Below are the code and all the weights of a small trained network. Each question names an input and a class and asks about switching units off, where a switched-off unit gives its printed mean instead of its output.

import numpy as np


def w(rows, s, z=0):
    codes = np.array(rows[::2]) - 128.0
    scale = np.full(codes.shape[1], s)
    scale[-1] = z or s
    return codes * scale


def f(y):
    return np.maximum(y, 0)


def log_softmax(a):
    a = a - a.max(-1, keepdims=True)
    return a - np.log(np.exp(a).sum(-1, keepdims=True))


def net(x, mask):
    res = np.array(x, float).reshape(1, 3) / 4 @ E
    y = f(res @ A[0][:, :-1].T + A[0][:, -1])
    res = res + np.where(mask, y, B[0][:, -1]) @ B[0][:, :-1]
    return log_softmax(res[-1] @ U[:, :-1].T + U[:, -1])


A, B = {}, {}
E = w([
[156,196,127,133,160,136,10,178,239,233,167,105],'x0',
[136,147,209,96,134,170,40,104,68,116,176,52],'x1',
[217,92,166,130,254,32,189,107,159,70,88,178],'x2',
],0.0099)
A[0] = w([
[14,136,101,113,42,189,131,145,90,146,166,89,97],'n0',
[85,160,151,143,93,182,54,104,102,143,143,63,254],'n1',
[173,127,99,180,175,72,175,158,201,172,64,154,145],'n2',
[87,63,73,167,77,129,170,136,114,77,75,143,216],'n3',
[77,84,110,174,65,155,199,135,96,97,98,101,249],'n4',
[83,113,138,108,125,115,159,46,83,99,117,144,86],'n5',
[105,254,121,127,132,162,50,188,166,230,182,100,218],'n6',
[151,51,155,95,163,101,167,75,99,27,115,123,248],'n7',
],0.0088,0.0026)
B[0] = w([
[176,172,187,140,125,184,165,146,162,179,185,90,217],'n0',
[125,143,161,119,100,165,144,152,180,171,181,124,219],'n1',
[155,81,160,69,171,146,113,86,139,156,139,191,204],'n2',
[83,139,120,191,124,82,147,108,117,99,73,68,198],'n3',
[154,127,177,143,141,130,118,129,140,101,131,69,201],'n4',
[150,86,133,142,153,123,95,86,75,87,124,96,180],'n5',
[33,123,57,247,121,113,149,194,178,105,61,96,250],'n6',
[141,32,121,108,159,103,136,73,84,81,106,137,226],'n7',
],0.012,0.017)
U = w([
[132,107,135,140,145,89,109,102,100,72,76,101,205],'0',
[131,101,84,72,126,120,179,93,116,130,106,197,2],'1',
[118,245,135,141,88,161,144,179,157,170,150,98,156],'2',
[122,178,103,73,111,128,127,146,81,162,166,141,3],'3',
[92,128,31,139,112,130,109,181,155,156,74,147,132],'4',
[193,128,204,52,150,167,83,100,128,159,185,142,199],'5',
],0.011,0.0034)

Each question gives the input, the list of numbers given to net, and the class t.
The units are the neurons (one row each of A and B). Each row of codes is followed by its name. A weight is (code - 128) times the scale printed after its matrix; where a second scale follows, it is the last column's (A, B and U).
mask holds one flag per neuron, in row order. A switched-off neuron (its flag False) gives its mean, the last column of its row in B, instead of its output. The means were averaged over made-up inputs and are rounded, as every weight is.
A unit's drop is (log p(t) with every unit on - log p(t) with that unit switched off) / (log p(t) with every unit on - log p(t) with every unit switched off).
The circuit of an input: a set's keep is (log p(t) with only the set's units on - log p(t) with every unit switched off) / (log p(t) with every unit on - log p(t) with every unit switched off). Starting from all 8 units, units are removed one at a time, each time the one whose removal leaves the highest keep (on an exact tie, the one counted first), for as long as the keep stays at least 0.8.
circuit, biggest first: the units of the circuit, biggest drop first
top k neurons: the k neurons with the biggest drops, biggest first
drop of u: that unit's drop, to one decimal
input [-8,-8,-8], class 0: circuit, biggest first : [n4]
input [-1,-2,7], class 1: top 2 neurons : [n2, n6]
input [3,-8,4], class 1: top 2 neurons : [n0, n1]
input [4,1,-1], class 4: top 3 neurons : [n6, n0, n4]
input [5,2,8], class 5: top 3 neurons : [n6, n2, n3]
input [6,-8,4], class 1: top 4 neurons : [n2, n0, n1, n4]
input [-6,3,-5], class 5: top 4 neurons : [n6, n0, n5, n4]
input [2,-5,-4], class 2: top 3 neurons : [n7, n0, n5]
input [5,-6,4], class 5: top 2 neurons : [n2, n6]
input [1,-1,2], class 5: top 2 neurons : [n6, n3]
input [-6,3,-6], class 2: top 4 neurons : [n2, n0, n3, n7]
input [-2,0,6], class 1: top 4 neurons : [n6, n4, n2, n3]
input [-8,1,-8], class 2: top 3 neurons : [n0, n3, n2]
input [8,7,0], class 4: top neuron : [n6]
input [2,-7,4], class 1: top 3 neurons : [n0, n1, n4]
input [2,-7,-6], class 2: drop of n0 : 0.6
input [2,-6,-8], class 2: drop of n6 : 0.0
input [0,0,5], class 1: drop of n3 : 0.1
input [-7,7,-4], class 5: drop of n6 : 0.3
input [6,7,0], class 4: circuit, biggest first : [n6]
